Below is a small trained network, with its code and all its weights. Each question gives an input and a class and asks what happens when units are switched off, that is, made to give their printed mean instead of their output.

import numpy as np


def w(rows, s, z=0):
    codes = np.array(rows[::2]) - 128.0
    scale = np.full(codes.shape[1], s)
    scale[-1] = z or s
    return codes * scale


def norm(h):
    return h / np.sqrt((h * h).mean(-1, keepdims=True) + 1e-5)


def f(y):
    return y / 2 * (1 + np.tanh(0.7978845608 * (y + 0.044715 * y**3)))


def log_softmax(a):
    a = a - a.max(-1, keepdims=True)
    return a - np.log(np.exp(a).sum(-1, keepdims=True))


def net(x, mask):
    res = np.array(x, float).reshape(1, 8) / 4 @ E
    u = 0
    for l in range(2):
        y = f(norm(res) @ A[l][:, :-1].T + A[l][:, -1])
        res = res + np.where(mask[u : u + 15], y, B[l][:, -1]) @ B[l][:, :-1]
        u += 15
    return log_softmax(norm(res)[-1] @ U[:, :-1].T + U[:, -1])


A, B = {}, {}
E = w([
[152,113,63,163,223,128,172,91],'x0',
[116,163,112,223,96,145,68,199],'x1',
[77,240,136,111,89,90,186,92],'x2',
[64,153,41,165,48,162,89,74],'x3',
[111,148,82,153,79,203,145,53],'x4',
[87,180,127,162,150,190,88,145],'x5',
[67,100,138,136,120,38,119,53],'x6',
[155,148,36,57,170,67,2,113],'x7',
],0.0048)
A[0] = w([
[88,81,155,135,145,187,157,151,109],'L0N0',
[108,113,147,110,161,139,34,164,86],'L0N1',
[157,152,100,124,148,121,179,67,235],'L0N2',
[138,174,60,31,208,102,121,64,176],'L0N3',
[166,186,55,175,178,176,198,198,31],'L0N4',
[158,125,97,174,158,112,2,161,100],'L0N5',
[101,132,180,134,111,115,68,154,81],'L0N6',
[114,78,132,177,119,130,148,153,32],'L0N7',
[132,164,137,99,69,129,116,152,118],'L0N8',
[144,57,211,82,210,136,184,167,69],'L0N9',
[131,151,136,160,115,138,78,123,22],'L0N10',
[111,102,142,182,88,147,123,146,107],'L0N11',
[161,150,135,128,110,43,99,148,246],'L0N12',
[103,149,102,119,122,116,111,102,4],'L0N13',
[78,139,132,114,116,215,85,121,16],'L0N14',
],0.0099,0.0018)
B[0] = w([
[178,108,157,157,164,132,35,50,167],'L0N0',
[156,114,67,68,208,169,98,96,180],'L0N1',
[89,119,97,123,170,151,140,67,186],'L0N2',
[62,147,89,62,210,111,99,44,240],'L0N3',
[39,34,183,103,126,236,40,191,193],'L0N4',
[237,171,47,190,176,83,149,81,222],'L0N5',
[168,121,129,126,118,42,47,157,158],'L0N6',
[111,101,149,118,172,82,130,80,144],'L0N7',
[178,145,236,67,106,145,89,114,157],'L0N8',
[213,181,181,189,122,160,254,206,253],'L0N9',
[214,147,101,97,104,181,126,153,141],'L0N10',
[131,184,55,73,122,153,170,100,158],'L0N11',
[13,119,85,113,123,60,104,148,185],'L0N12',
[205,86,170,146,142,153,121,130,141],'L0N13',
[74,239,116,223,104,48,185,140,171],'L0N14',
],0.0091,0.0065)
A[1] = w([
[105,117,77,118,198,118,206,57,39],'L1N0',
[122,203,74,126,23,145,137,172,3],'L1N1',
[143,52,91,158,178,76,60,217,150],'L1N2',
[152,115,77,65,200,104,102,65,138],'L1N3',
[145,139,107,59,144,93,109,105,66],'L1N4',
[115,189,139,98,229,122,130,113,187],'L1N5',
[169,123,58,151,164,140,187,126,119],'L1N6',
[225,5,183,160,122,152,188,164,8],'L1N7',
[120,76,105,122,43,117,245,42,199],'L1N8',
[100,71,165,50,74,104,68,147,112],'L1N9',
[203,118,159,140,109,208,127,198,102],'L1N10',
[164,133,56,153,141,126,2,192,125],'L1N11',
[157,164,121,52,74,53,144,230,207],'L1N12',
[61,106,74,169,100,218,147,133,20],'L1N13',
[133,142,127,162,134,166,199,220,164],'L1N14',
],0.0091,0.0017)
B[1] = w([
[171,113,54,121,143,78,192,116,233],'L1N0',
[194,151,181,136,87,123,182,101,155],'L1N1',
[126,101,138,251,185,54,151,119,178],'L1N2',
[130,96,104,164,180,158,94,64,254],'L1N3',
[124,139,134,113,168,183,112,109,173],'L1N4',
[152,27,61,138,34,161,139,137,232],'L1N5',
[57,147,177,37,99,102,127,74,201],'L1N6',
[196,181,224,182,97,174,100,100,213],'L1N7',
[185,43,110,169,225,185,83,107,190],'L1N8',
[169,165,119,42,142,166,75,193,139],'L1N9',
[189,109,189,155,157,159,109,91,198],'L1N10',
[131,112,147,121,112,109,251,26,217],'L1N11',
[52,106,68,122,188,101,49,133,179],'L1N12',
[152,78,139,47,180,128,44,183,161],'L1N13',
[133,46,128,151,83,180,171,156,204],'L1N14',
],0.011,0.0069)
U = w([
[138,64,30,133,188,103,141,28,191],'0',
[77,109,133,182,126,27,135,218,47],'1',
[83,199,140,50,83,42,52,192,54],'2',
[139,245,125,153,1,93,180,90,78],'3',
[213,111,235,195,98,192,159,144,201],'4',
[64,87,124,64,117,199,53,193,144],'5',
[96,96,111,109,79,105,234,211,2],'6',
],0.0099,0.0042)

Each question gives the input, the list of numbers given to net, and the class t.
The units are the neurons (one row each of A and B). Each row of codes is followed by its name. A weight is (code - 128) times the scale printed after its matrix; where a second scale follows, it is the last column's (A, B and U).
mask holds one flag per neuron, layer by layer. A switched-off neuron (its flag False) gives its mean, the last column of its row in B, instead of its output. The means were averaged over made-up inputs and are rounded, as every weight is.
A unit's drop is (log p(t) with every unit on - log p(t) with that unit switched off) / (log p(t) with every unit on - log p(t) with every unit switched off).
The circuit of an input: a set's keep is (log p(t) with only the set's units on - log p(t) with every unit switched off) / (log p(t) with every unit on - log p(t) with every unit switched off). Starting from the 12 units with the biggest drops (on a tie, the unit counted first), units are removed one at a time, each time the one whose removal leaves the highest keep (on an exact tie, the one counted first), for as long as the keep stays at least 0.8.
circuit, biggest first: the units of the circuit, biggest drop first
most important unit: the unit with the biggest drop
k most important neurons: the k neurons with the biggest drops, biggest first
k most important neurons of layer l: the k neurons of layer l with the biggest drops, biggest first
input [0,-1,-4,2,8,2,-8,-7], class 5: circuit, biggest first -> L1N13, L0N4
input [-1,7,-7,-7,-1,-4,6,-3], class 4: circuit, biggest first -> L1N7
input [-4,-6,-7,2,-8,0,-8,3], class 4: 3 most important neurons -> L0N9, L1N7, L0N3
input [-3,-5,8,-2,-4,4,8,-8], class 4: 2 most important neurons -> L0N3, L1N8
input [4,5,-1,-1,3,3,1,-4], class 5: 2 most important neurons of layer 0 -> L0N4, L0N9
input [-5,1,6,2,-5,-5,-2,-7], class 5: 2 most important neurons of layer 1 -> L1N12, L1N8
input [5,2,8,2,6,-1,-7,6], class 5: circuit, biggest first -> L0N4, L1N13
input [7,-8,3,-5,-3,0,-8,1], class 6: 2 most important neurons of layer 0 -> L0N9, L0N3
input [-8,4,1,0,3,-4,5,-8], class 5: circuit, biggest first -> L0N9, L0N5, L1N9
input [-1,5,6,6,-3,-3,-8,3], class 4: 3 most important neurons of layer 0 -> L0N4, L0N3, L0N8
input [0,1,5,3,8,0,-6,0], class 4: 2 most important neurons of layer 1 -> L1N1, L1N12
input [-1,1,7,-7,-8,-8,-5,1], class 1: 2 most important neurons of layer 1 -> L1N12, L1N11
input [-6,2,7,-7,-6,-7,1,1], class 1: 2 most important neurons of layer 0 -> L0N9, L0N3
input [-2,-4,3,2,-3,0,3,-4], class 4: 2 most important neurons of layer 0 -> L0N3, L0N12
input [-6,-5,-1,0,-6,-5,-3,3], class 1: 2 most important neurons -> L0N12, L0N9
input [8,-1,1,0,3,7,-4,0], class 5: circuit, biggest first -> L0N4
input [-1,4,-1,-4,-4,-3,-2,2], class 1: 4 most important neurons -> L0N12, L0N3, L0N9, L1N2
input [5,7,-2,-5,-2,-1,-4,3], class 4: 2 most important neurons -> L0N4, L0N3
input [5,-7,3,-7,3,4,-7,1], class 6: 2 most important neurons -> L0N3, L0N9
input [-1,-2,6,3,8,-8,-8,-6], class 5: most important unit -> L0N9
input [-6,2,-3,6,7,-3,-8,4], class 3: 2 most important neurons -> L0N14, L0N9
input [5,-4,7,7,-6,3,-3,-3], class 5: 2 most important neurons -> L0N4, L0N5
